Below is a small trained network, with its code and all its weights. Each question gives an input and a target symbol and asks what happens when units are switched off, that is, made to give their printed mean instead of their output.

import numpy as np


def w(rows, s, z=0):
    codes = np.array(rows[::2]) - 128.0
    scale = np.full(codes.shape[1], s)
    scale[-1] = z or s
    return codes * scale


def f(y):
    return np.maximum(y, 0)


def softmax(a):
    e = np.exp(a - a.max(-1, keepdims=True))
    return e / e.sum(-1, keepdims=True)


def log_softmax(a):
    a = a - a.max(-1, keepdims=True)
    return a - np.log(np.exp(a).sum(-1, keepdims=True))


def net(x, mask):
    ids = ['ΛΠβεηθξψ'.index(c) for c in x.split()]
    T = len(ids)
    res = E[ids] + P[:T]
    u = 0
    for l in range(2):
        q, k, v = (res @ M[l].T for M in (Q, K, V))
        z = softmax(np.where(np.tri(T) > 0, q @ k.T / 3**0.5, -1e9)) @ v
        res = res + np.where(mask[u], z, O[l][:, -1]) @ O[l][:, :-1]
        u += 1
        y = f(res @ A[l][:, :-1].T + A[l][:, -1])
        res = res + np.where(mask[u : u + 4], y, B[l][:, -1]) @ B[l][:, :-1]
        u += 4
    return log_softmax(res[-1] @ U[:, :-1].T + U[:, -1])


Q, K, V, O, A, B = {}, {}, {}, {}, {}, {}
E = w([
[160,118,82,71,99,68,113,163,194,111,121],'Λ',
[67,42,206,150,164,83,183,73,137,60,49],'Π',
[160,157,103,116,150,124,252,151,89,151,148],'β',
[199,75,108,75,116,160,90,215,183,115,143],'ε',
[216,102,49,154,174,114,118,63,248,86,121],'η',
[200,136,156,124,105,198,109,42,89,81,153],'θ',
[123,99,175,69,157,178,104,7,144,111,143],'ξ',
[175,164,82,141,129,187,15,101,55,133,80],'ψ',
],0.019)
P = w([
[135,42,62,72,11,120,173,47,34,144,111],'0',
[89,48,85,132,87,139,126,89,96,155,84],'1',
[104,77,97,138,106,149,123,110,103,145,74],'2',
[110,98,106,141,106,146,112,122,112,125,106],'3',
[119,120,113,140,117,143,103,131,121,117,110],'4',
[120,137,115,141,137,154,88,138,126,117,110],'5',
[124,159,122,135,142,150,71,142,131,109,123],'6',
[131,176,126,129,148,154,63,144,135,108,130],'7',
[137,202,129,130,138,144,42,139,136,105,142],'8',
],0.012)
Q[0] = w([
[63,62,245,209,187,79,122,137,95,75,143],'0.h0',
[59,204,226,216,109,143,167,72,75,182,120],'0.h0',
[1,170,218,111,99,17,141,226,32,174,172],'0.h0',
],0.006)
K[0] = w([
[110,23,130,170,65,107,136,120,137,85,82],'0.h0',
[50,6,135,162,53,109,186,175,71,129,111],'0.h0',
[136,1,70,192,83,91,206,155,117,176,87],'0.h0',
],0.0077)
V[0] = w([
[109,193,162,161,111,139,119,182,52,193,120],'0.h0',
[169,122,51,174,146,100,99,126,201,80,109],'0.h0',
[139,86,168,98,66,129,55,84,110,1,49],'0.h0',
],0.0061)
O[0] = w([
[66,56,38,151,112,131,117,111,128,8,173,49],'0.h0',
[78,125,175,254,34,180,177,111,114,180,96,139],'0.h0',
[87,90,99,65,97,124,110,89,105,208,130,255],'0.h0',
],0.0074,0.0055)
A[0] = w([
[140,161,152,189,193,139,163,227,167,1,145,4],'0.n0',
[60,95,133,210,168,81,117,113,182,118,101,85],'0.n1',
[96,172,123,109,134,145,102,132,126,179,133,169],'0.n2',
[157,136,174,134,146,131,116,89,92,48,114,168],'0.n3',
],0.0096,0.0016)
B[0] = w([
[107,246,118,66,79,199,106,97,214,132,69,252],'0.n0',
[163,163,107,84,101,182,99,160,84,111,191,168],'0.n1',
[154,114,175,167,121,113,185,125,97,75,163,219],'0.n2',
[45,86,106,133,187,151,102,117,126,137,127,193],'0.n3',
],0.011,0.0042)
Q[1] = w([
[136,179,99,153,108,111,141,222,245,108,159],'1.h0',
[112,142,74,104,166,119,220,97,3,91,139],'1.h0',
[116,186,169,92,206,159,164,115,30,202,105],'1.h0',
],0.011)
K[1] = w([
[82,161,188,190,177,127,106,184,173,80,156],'1.h0',
[89,122,65,106,133,95,246,182,82,195,116],'1.h0',
[116,122,69,125,157,142,221,113,137,159,138],'1.h0',
],0.014)
V[1] = w([
[133,62,190,100,123,57,169,254,131,99,92],'1.h0',
[112,55,240,88,132,135,108,64,196,118,134],'1.h0',
[75,189,156,145,116,64,160,48,242,89,34],'1.h0',
],0.0071)
O[1] = w([
[97,182,101,121,104,146,105,128,140,247,157,2],'1.h0',
[184,207,118,80,148,74,132,158,194,57,119,88],'1.h0',
[211,96,125,38,170,126,53,113,108,168,148,24],'1.h0',
],0.012,0.0058)
A[1] = w([
[196,131,102,49,169,82,3,199,233,166,81,2],'1.n0',
[72,120,172,205,101,143,110,114,72,245,168,54],'1.n1',
[27,88,162,182,146,127,101,54,36,149,160,93],'1.n2',
[144,221,109,70,85,110,64,70,115,206,216,139],'1.n3',
],0.0067,0.0079)
B[1] = w([
[71,123,189,225,97,132,127,145,123,143,248,198],'1.n0',
[110,90,99,155,157,144,127,131,205,27,204,255],'1.n1',
[208,171,144,102,162,100,170,170,117,185,104,254],'1.n2',
[100,127,45,132,109,74,75,152,105,128,51,172],'1.n3',
],0.011,0.0086)
U = w([
[143,171,58,69,194,157,109,164,124,186,59,254],'Λ',
[115,109,140,111,146,195,90,106,75,127,181,126],'Π',
[88,141,109,167,139,100,95,100,118,159,148,185],'β',
[66,253,130,172,65,216,145,102,194,169,103,189],'ε',
[195,167,190,207,98,151,143,112,99,188,87,127],'η',
[192,174,61,93,160,103,142,192,202,102,104,58],'θ',
[184,128,85,163,197,103,174,173,139,150,212,81],'ξ',
[52,67,131,184,109,173,125,70,124,76,132,22],'ψ',
],0.0061,0.0048)

Each question gives the input, a string of symbols that net reads in full, and the target symbol t.
The units are the heads (3 rows each of Q, K, V and O) and the neurons (one row each of A and B). Each row of codes is followed by its name. A weight is (code - 128) times the scale printed after its matrix; where a second scale follows, it is the last column's (O, A, B and U).
mask holds one flag per unit, layer by layer, with each layer's heads first. A switched-off unit (its flag False) gives its mean, the last column of its rows in O or B, instead of its output. The means were averaged over made-up inputs and are rounded, as every weight is.
A unit's drop is (log p(t) with every unit on - log p(t) with that unit switched off) / (log p(t) with every unit on - log p(t) with every unit switched off).
The circuit of an input: a set's keep is (log p(t) with only the set's units on - log p(t) with every unit switched off) / (log p(t) with every unit on - log p(t) with every unit switched off). Starting from all 10 units, units are removed one at a time, each time the one whose removal leaves the highest keep (on an exact tie, the one counted first), for as long as the keep stays at least 0.8.
circuit, biggest first: the units of the circuit, biggest drop first
most important unit: the unit with the biggest drop
top k neurons: the k neurons with the biggest drops, biggest first
k most important neurons of layer l: the k neurons of layer l with the biggest drops, biggest first
drop of u: that unit's drop, to one decimal
input β ψ ε η, target ψ: top neuron : (1.n2)
input ψ β β ψ, target η: 2 most important neurons of layer 1 : (1.n2 1.n1)
input Π ε ε ψ θ, target β: 2 most important neurons of layer 1 : (1.n0 1.n3)
input θ ε θ ψ θ β ξ ξ, target ψ: circuit, biggest first : (1.h0 1.n2)
input ε β ψ θ ξ ε ε η, target η: circuit, biggest first : (0.h0 1.n1)
input ψ ε ε, target ψ: circuit, biggest first : (0.h0 1.h0)
input β θ Λ β θ ε β ψ β, target Π: circuit, biggest first : (1.h0 0.h0 0.n0 1.n2)
input Λ ψ β θ β ξ, target Λ: circuit, biggest first : (1.h0 1.n3 0.h0)
input Λ β ε β θ, target Λ: circuit, biggest first : (1.h0 1.n3 0.h0)
input β θ ε ξ, target ξ: circuit, biggest first : (1.n2 1.h0 1.n1 0.n0)
input Π ε Λ ξ, target β: circuit, biggest first : (1.n0 1.h0 1.n3)
input Λ β ψ, target Λ: circuit, biggest first : (1.h0 1.n0)
input ψ β β β ψ θ β Π, target η: top 2 neurons : (1.n2 1.n1)
input Λ θ ψ ε θ, target Λ: 3 most important neurons of layer 1 : (1.n3 1.n0 1.n2)
input β β ξ η, target ξ: circuit, biggest first : (1.n0 1.h0)
input β β β β β ψ ε, target ψ: circuit, biggest first : (1.h0 0.h0)
input ε Π β β β β, target Π: circuit, biggest first : (1.h0 0.h0 1.n0 0.n0)
input β ε ψ, target ξ: circuit, biggest first : (1.n2 1.n1 1.h0 0.n0)
input ξ Λ θ ψ, target θ: circuit, biggest first : (1.h0)
input β β θ, target ξ: top neuron : (1.n2)
input ψ ε θ, target η: circuit, biggest first : (1.n2 1.h0 1.n1)
input β θ θ ε Π θ ψ, target ξ: top 4 neurons : (1.n2 1.n1 0.n2 0.n0)
input β ε ξ β Π ξ Π β, target Λ: top 2 neurons : (0.n0 1.n1)
input ε ξ β ε η β ξ, target ε: top 2 neurons : (0.n2 0.n0)
input η β β ε Π ψ ξ ξ, target Π: 3 most important neurons of layer 1 : (1.n2 1.n0 1.n1)
input Π θ β ψ, target β: top 2 neurons : (1.n0 1.n3)
input β η Λ, target η: most important unit : 0.h0
input ψ Λ β β ξ, target η: top 3 neurons : (1.n2 1.n1 0.n0)
input ε β θ β ξ Π ψ, target ε: drop of 1.h0 : 2.8
